B, the same points and some others measured another way; then each row and its match in B:
B:
0: [ 273   71  -28   35 -175  172 -182  183  225  257   64  518 -399 -110
   19  -53 -157 -187   97   28 -246  -56]
1: [-260  299  207 -208 -305  -57 -282 -201 -170 -159    8 -137  277  268
 -210  418  672  148  259  122  300  302]
2: [-158  124  -22   38 -228  -30 -264 -120   57  -91 -170   36 -189  -41
   23  159  -88 -190  128   93  197  -20]
3: [-226  408 -142  132 -316 -165   45  -16  -61 -112 -219 -352  -79 -353
 -252   -1  565   24  131  227  162    8]
4: [ 360   16  295  189  173  -59  271   -1 -356  572  165  129  251  341
  -66   87   59  140  137 -282 -341  180]
5: [  28   82  178  304  -56 -170 -158 -105 -188  -14 -312 -129  -13  -43
  144  223 -117 -140   29 -182  124  126]
6: [ -41  158 -172   79  -51 -137  129   91  -31  185   98  -81 -118 -110
 -163 -109  211   25   15   36 -134  -52]
7: [-245  133 -452  -48  -84 -218   17   78   67   97  251 -187 -304  -83
 -180 -190  118  -20  -90   79 -157 -127]
8: [   2  245 -112  171 -152 -102  196    2  -87  214  -54 -111 -113 -176
 -192 -102  204  -14  145   91 -116  -64]
9: [ 332  -28  168  390  194  -59  127  245  -24  272 -144  217 -111 -201
  122  -56 -171  -71  -64 -209 -139   -8]
10: [ -20   -9   62  204  256 -259  248   42 -222  222   77 -174  159   84
  -41    7   81  104  -58 -167  -36   39]
11: [  19  584   55  -98 -652  147  -69 -154 -107  123 -105    5    1  -45
 -429  159  786   72  503  329  -47  164]
12: [ 201 -144  315  294  380 -215   64   88 -265  231   -9    0  221  214
  169  175 -128   54 -129 -408  -43  205]
13: [-226  -52  -38   10  281  -36  147   -7  -50  121   34  -24  212  306
 -109   84  -66   70   75   10  268    0]
14: [ -98 -167  158  252  345 -176  -49  146   36 -104 -162   46   45  -76
  223  112 -219  -61 -181 -154  331   -7]
15: [  31  -91  128  382  391  -25  150  197   16   44 -371   61   95  -96
  104   41 -255  -47  -50 -124  320  -11]
16: [  -5   30 -253  -36   52 -151   53   66  -64  325  353    0 -155  201
 -130  -88  -27   18  -52 -107 -317   -4]
17: [  84  -78  -36  397  228 -302 -272  210  -53  -91 -255 -161 -235 -147
  300  106 -362 -182 -365 -427   15  148]
18: [ 176  -91  409  245  301  -21  270  -31 -237  346  -83  176  348  237
   35  149 -104   72  170 -155   90   74]
19: [ -51  255 -376  198 -174 -185  381 -130 -194  416   27 -288 -205  -87
 -276 -248   -6  -61  183   91 -315 -193]
20: [ 151  208 -231  304 -192  -75  182   45   -8  311 -135  -13 -383 -327
  -93 -225 -136 -186   93   41 -286 -178]
21: [ 124    5 -140  175   92    7  239  181  107  351   71  238 -227 -145
  -72 -225 -174  -81   40   41 -184 -203]
22: [  90  503  201  205 -522   -6 -257  -61 -124 -130 -463 -127  -61 -305
 -129  262  578  -50  267  100  129  248]
23: [ 187  201 -103   16 -322  110 -387   28   48  133  -70  224 -344   81
  -26  146  -91 -185  126  -70 -198  156]
24: [  20  188 -106  180 -171   21  317  -83  -34  351  -85   70 -143 -145
 -199 -170  -61 -108  295  210  -99 -231]
25: [-126   41  -68  -62  -30  -52 -183 -125  -85   97   65   -8  -10  334
  -50  188  -88  -51   92  -68   45  110]
26: [-261 -188   59  -98  301  -76  -15   47   89   15  213  171  122  245
   41  100 -102   33  -38   17  297  -57]
27: [-331  121 -141  228  -62 -236   40 -114  -26 -122 -278 -304 -112 -253
   -9    7  -67 -150   30  123  312 -151]
28: [-211  -25   36   40  -75  -31 -572  -21  180 -335 -272  107 -212  -13
  238  305 -287 -254  -58  -45  418   90]
29: [ -19 -156  302  243  366 -155   83   45 -123   77  -94   36  234  109
  151  164 -126   29  -62 -188  255   64]
30: [  68  -60  118  292  321  -73  358  111  -86  279  -85   73  141   -8
  -19  -62 -115   38   50  -61   82  -83]
31: [ -27   37   17   46  129 -110  230   35 -113  282  197   16  111  136
 -139  -25  154  104   71  -10  -66  -14]
32: [-186  113  -62   81   30  -54  500 -177 -140  358   57  -65  144   75
 -270 -130   53   44  314  239   79 -236]
33: [  32  210  144  -79 -350  154 -317  -92   62   35  -78  290 -114   75
  -54  231  136 -109  278  126   71  103]
34: [-251  311  195 -167 -360  -69 -412 -218 -156 -233  -85 -163  188  214
 -130  456  578   61  225   86  317  323]
35: [-273   82 -192   63   51 -182  399 -244 -222  331  114 -254  122  214
 -242  -91  -52   25  210  117   16 -174]
36: [  17  -57  106  262  239 -181  155   45 -128  177  -54  -29   69   13
   68   18 -126  -10  -48 -150   49  -15]
37: [ -59   37 -171   17   88 -186  272  -32 -180  401  325  -94   12  219
 -189 -109   38   74   55  -48 -247  -63]
38: [-183   -3 -246  -80   64  -90 -269   50   31    5  118  -39 -132  287
  -26  122 -129  -56  -96 -122   38  124]
39: [-177   37   42   71    6 -103  -37  -97  -54   18  -64  -31   26   69
    0  127  -44  -59   82   22  205  -20]
40: [  13  112  -96  234 -127 -169 -290  117   72  -96 -205  -42 -354 -288
  137   54  -99 -198 -138 -113    6   38]
41: [-223   44  -82 -145  -75   66  -10 -101   90  118  139  186  -28  194
 -143   49  -36  -46  218  214  154 -117]
42: [  46  508  164  192 -547    1 -178 -142 -168  -73 -440 -168  -35 -247
 -179  243  540  -53  335  142  110  202]
43: [-102  102 -337 -118  -83    8  326  -19   42  444  388  123 -171  108
 -322 -267   34   11  210  231 -260 -259]
44: [ 236  -38  299  137   21   79 -208   62   11  140 -100  385  -42   76
  158  205 -185 -118   75 -154   23  113]
45: [-353  -71  -49  154  158 -235   -3  -74    0 -139 -147 -190   -8  -54
   88   73 -205 -114  -61   26  386 -117]
46: [-175  263 -448   27 -153 -262  282  -28 -157  304  259 -372 -170  -17
 -338 -228  288   68   42   82 -313  -94]
47: [-207    7 -104  129    1  -82  -51   -2  129  -54 -153   28 -200 -166
   50  -14 -221 -182   20  105  240 -167]
48: [-111  125 -226  -80 -155   -9  -36   40  125  123  159  119 -244  -30
 -149  -77   76  -64   86  155  -64 -105]
49: [-168   61 -362   66  115 -230   82    8 -160  200  125 -319  -73  230
 -152  -46  -69   16  -80 -143 -126   43]
50: [  74  -19 -200 -113 -163   44 -566  242  367  -37  180  435 -586  -87
  160   30 -244 -253 -172  -70 -165    4]
51: [ -1 -57  96  87 198 -67 184  21 -78 267 116 117 108 164 -43  19 -62  35
  70 -53   8 -35]
52: [-237   38 -167  -62  -16 -137 -143   16   75  -30  137  -30 -139   35
  -37   33   33  -46  -44   48   92  -34]
53: [  -2  312 -168   36 -236  -14  378 -105 -156  443  130  -77  -15   37
 -397 -148  324   76  345  204 -237  -95]
54: [-407  614  -81 -237 -749   83 -123 -399  -96 -115 -160 -235   67   23
 -499  231  793   36  598  551  305   62]
55: [ -22  -92   91  234  214 -146   20   57  -30   65 -110   25   -9  -22
  131   61 -224  -82  -69 -132  133  -20]
56: [-243   66 -247 -185 -165 -139 -395  -14   97  -80  225  -13 -286  121
   -8  108   14 -103  -81   -9   -5   55]
57: [-200  134   61 -105 -286  161 -295 -243   71  -46 -179  199  -48  191
  -58  268  -99 -177  337  208  323   12]
58: [  17 -144  156  224  248   34  -12  217  240   -9 -181  355 -115 -220
  186    0 -284 -137  -51    6  287 -140]
59: [ -83  -56    9 -160    3   89 -190   30  175   94  203  383 -113  196
    1   90 -117  -77   88   81   82  -52]
60: [-376   70 -263  -49   39 -125  114  -99  -20   66   81 -187   14  160
 -193  -18   20   13   89  145  186 -104]
61: [ 108   55 -127   60  -93   86   -6  116  183  243   51  338 -330 -114
  -37 -118 -184 -160  100   85 -151 -160]
62: [ -86   68 -216   14  -45  -14  128   33  102  240  128  134 -209  -30
 -136 -151  -88  -80  110  142  -73 -193]
63: [ 262   24   10   21  -43   94 -111  196  127  292  176  428 -253   17
    3  -22  -71  -78   37  -76 -280    7]
64: [-156  -17 -137  -51   21 -233 -156  -75 -114  106  236 -123  -67  275
    3  101  -77  -33  -83 -154  -86   85]
65: [ -72   -6 -186  156  110 -224  -64  123   -5   53   32 -110 -199  -48
   57  -32 -146  -84 -183 -153  -47   -8]
66: [  95   70  -82  -10 -166  146 -104  113  232  185   59  421 -331 -103
  -45  -68 -124 -164  144  144  -90 -130]
67: [  95   47  -77  107  -11 -128 -467  153  -23  -50  -62  -15 -243  103
  147  209 -122 -130 -206 -329  -95  280]

[ -39 -151   13   -5 -157   75  -44  -65  123  107  133  126   80   81
    5  113  100   70  -66   70  -68 -127 -131  -13  149 -148   51  125
  -54 -108   53  285]
11
[ 338  222   69  -94   64  108   34  -39   56 -205 -136 -186  148  -66
 -139 -182   64   38  -19 -198 -396  -53  -72  144  -81  -32 -100  -51
  -80  126   56  145]
60
[ 125   14   72   31 -123   91  -30  -71  176   -8  -91   39  220  -29
   77 -106  -86  104  118 -132 -199  -14 -225  -11   57  -34   13   72
 -129   25   76  156]
51
[ 135  358   39  -72  163  323  -56  -41 -148 -282 -226 -151  -13  -57
  -71 -145  -11   66  -13 -103 -170   42  140  185 -100  -47 -170  -46
  -23  267   89  -13]
45
[ 595  162 -270  100  -69 -167  107   68  -91 -319  133 -109 -124 -138
    7  -92   56 -188  -97   69  -77  -29  122   63 -133  -98 -141 -140
   70  257 -237  -94]
56
[-317  -48  155 -228  194  182   -9 -123 -155  -26  -75  -77  113  126
 -192  201  250   16 -156  -16  -82  -69  151   93   19 -222   52  -43
 -197 -232  164  242]
24
[ 231  -95  -41   52   57   39   -3   14   -2 -158  -83   16   98  -17
  -93   41  163  -12  257  -45 -126   58 -167   96   41  -37  305  -62
  -72  134  136  318]
8
[  57 -163  150 -127  -27    8   74  -67   -6   86 -131 -100  208  -22
 -150   62  198  -27    6 -100 -221  -95  -72   -1   30 -162  150 -153
 -156 -146  106  312]
53
[ 201 -202 -119   62  101   68   16   67 -310 -145  -98   24 -154  -85
 -163  213  334 -151  215  176  112   61   89   88   18 -153  425 -277
   74  241  107  313]
20
[ -45  210  -56  -47 -138  136   73    0   73  -37   63 -171   55   85
  -33  -30   29    1 -272  -65 -114 -226  119   82  128 -162 -366  188
  -36  -43 -147  -22]
59
[ 425  -45  -29   61 -218  -47 -108 -129  -10   -5  101  215  -89 -224
  197  -88 -141    9 -114  198  -50   12  -28 -134 -153 -123  -72 -177
   49  135  -63   -2]
25
[-479 -115  -37   52   71  159   17  -21 -205  -41 -173    1  109  110
   68  267   68  -68  198   -7  338   64  161    8  166 -179  176   46
 -220 -116   71   38]
9
[ 115  134 -107  -41   33   31  166   85  -50 -178  -21 -272   57   61
 -197   31  232 -120  -78 -119 -141 -144  112  165   78 -137  -90   22
  -61   35  -96  105]
48
[  35  163  -60  -11  234  188   75   75  -91 -320 -196 -216  118   90
 -211   20  214  -33  218 -189 -125   39   15  249   64  -40  138   31
 -119  166  113  197]
3
[  81  146  138 -201   -8  199 -103 -158  129  -27  138   18   50   64
 -120  -57   91  173 -353    8 -372 -171  -37  104  -30 -136 -239  111
  -30  -73   81  244]
54
[ 153  146  138  -15 -116  219  -53  -81  212   -1 -177  -31  235  -49
   29 -214 -121  177   79 -205 -319  -49 -233   39   53    3 -100  102
  -95   97  104  156]
13
[-298  307    0 -175  301  266   13  -52 -214 -310  -66 -218   17  168
 -158   99  158  -13 -198  -83  -23  -31  325  229  -18 -169 -215   90
 -171  -57   47  -25]
47
[  12   25   54   43  -28  180  -40  -55  -89  -47 -251    3   96 -107
   75  -23  -69   21  171  -56    7   71   10   -8   11  -72   64  -93
  -95  123   90   47]
36
[ 198 -451  121  163 -411 -124 -135 -186  148  321  -66  418  186 -258
  385    1 -271   76  245  140   71   89 -335 -369    1  -98  283 -196
 -128  -71   81  158]
4
[-144  -96  -72  124 -207  141 -173 -116   31   65  156  316  -58   20
  271  117 -141   96  -40  228  231    3   -9 -106  100 -144  -44  154
  -24   -5   -3   19]
44
[  -7  103   -2   47    8  224  -60  -45 -119 -116 -177   10   12  -60
   67  -15  -50   27  105  -10   48   58   75   42   17  -86   -8  -34
  -50  168   62   15]
55
[ 213  125   15    8  -33  171 -107  -87   29 -127  -32   78   16  -72
   60 -108  -76  102   -1   10 -151   19  -59   42  -54  -48  -72   10
  -22  167   63   80]
39
[ 714 -107  -73  125  -76 -176   47    5 -114 -172 -139   36    2 -324
   45 -111   23 -142  250   41 -132  130 -110  -68 -193  -46  265 -417
   16  305   -8  107]
49
[ 404  222 -141   58   -4   29   87   75    8 -279  -37 -179   29  -54
  -82 -140   66  -66   39 -113 -197  -41    3  150  -13  -38  -97  -11
    3  251  -90   36]
52
[-265 -103  108   44 -124   44  -61 -183 -170   87 -234  133  156 -145
  354   68 -293  -28   76   35  294  133  149 -253  -64 -182  -26 -167
 -269 -144   10 -230]
12
[ 241  -26   51   85  -40   11    3  -48   38  -98 -254    0  242 -144
   98 -118 -107   14  318 -168 -123  131 -189  -43  -44    1  176 -124
 -179  114   97   88]
10
[-120 -146  -18   57  -26  208 -201 -115 -150  -13   53  297 -138  -11
  128  188   18   71   30  273  215   72   57  -27   29 -160  155  -25
    6   79  128  157]
42
[ 208  254   -3  -61  296  251  -99  -46 -152 -398 -116  -38  -39  -18
 -134  -64  100   61   88  -39 -180  132   51  243 -136  -17   57  -62
  -40  280  178  147]
27
[ -16  -24  131 -187   47 -150  174 -107 -160  -38 -192 -247  259  -77
  -44   38   72 -170 -137 -169 -114  -37  193  -80 -142 -223  -81 -279
 -314 -294  -58  -71]
37
[ 416   78 -509  263 -110 -140  142  211 -104 -348  290  -66 -264   23
  -16  101  202 -252   11  193  194  -83  159  142  113 -128  -17   73
  178  322 -308  -18]
50
[ 124  -46  -49  -68   -7 -245  223  -18 -217 -105  -96 -239  133  -95
  -29   82  112 -279  -95  -75   22  -39  246  -73 -112 -232  -43 -287
 -223 -181 -168 -120]
16
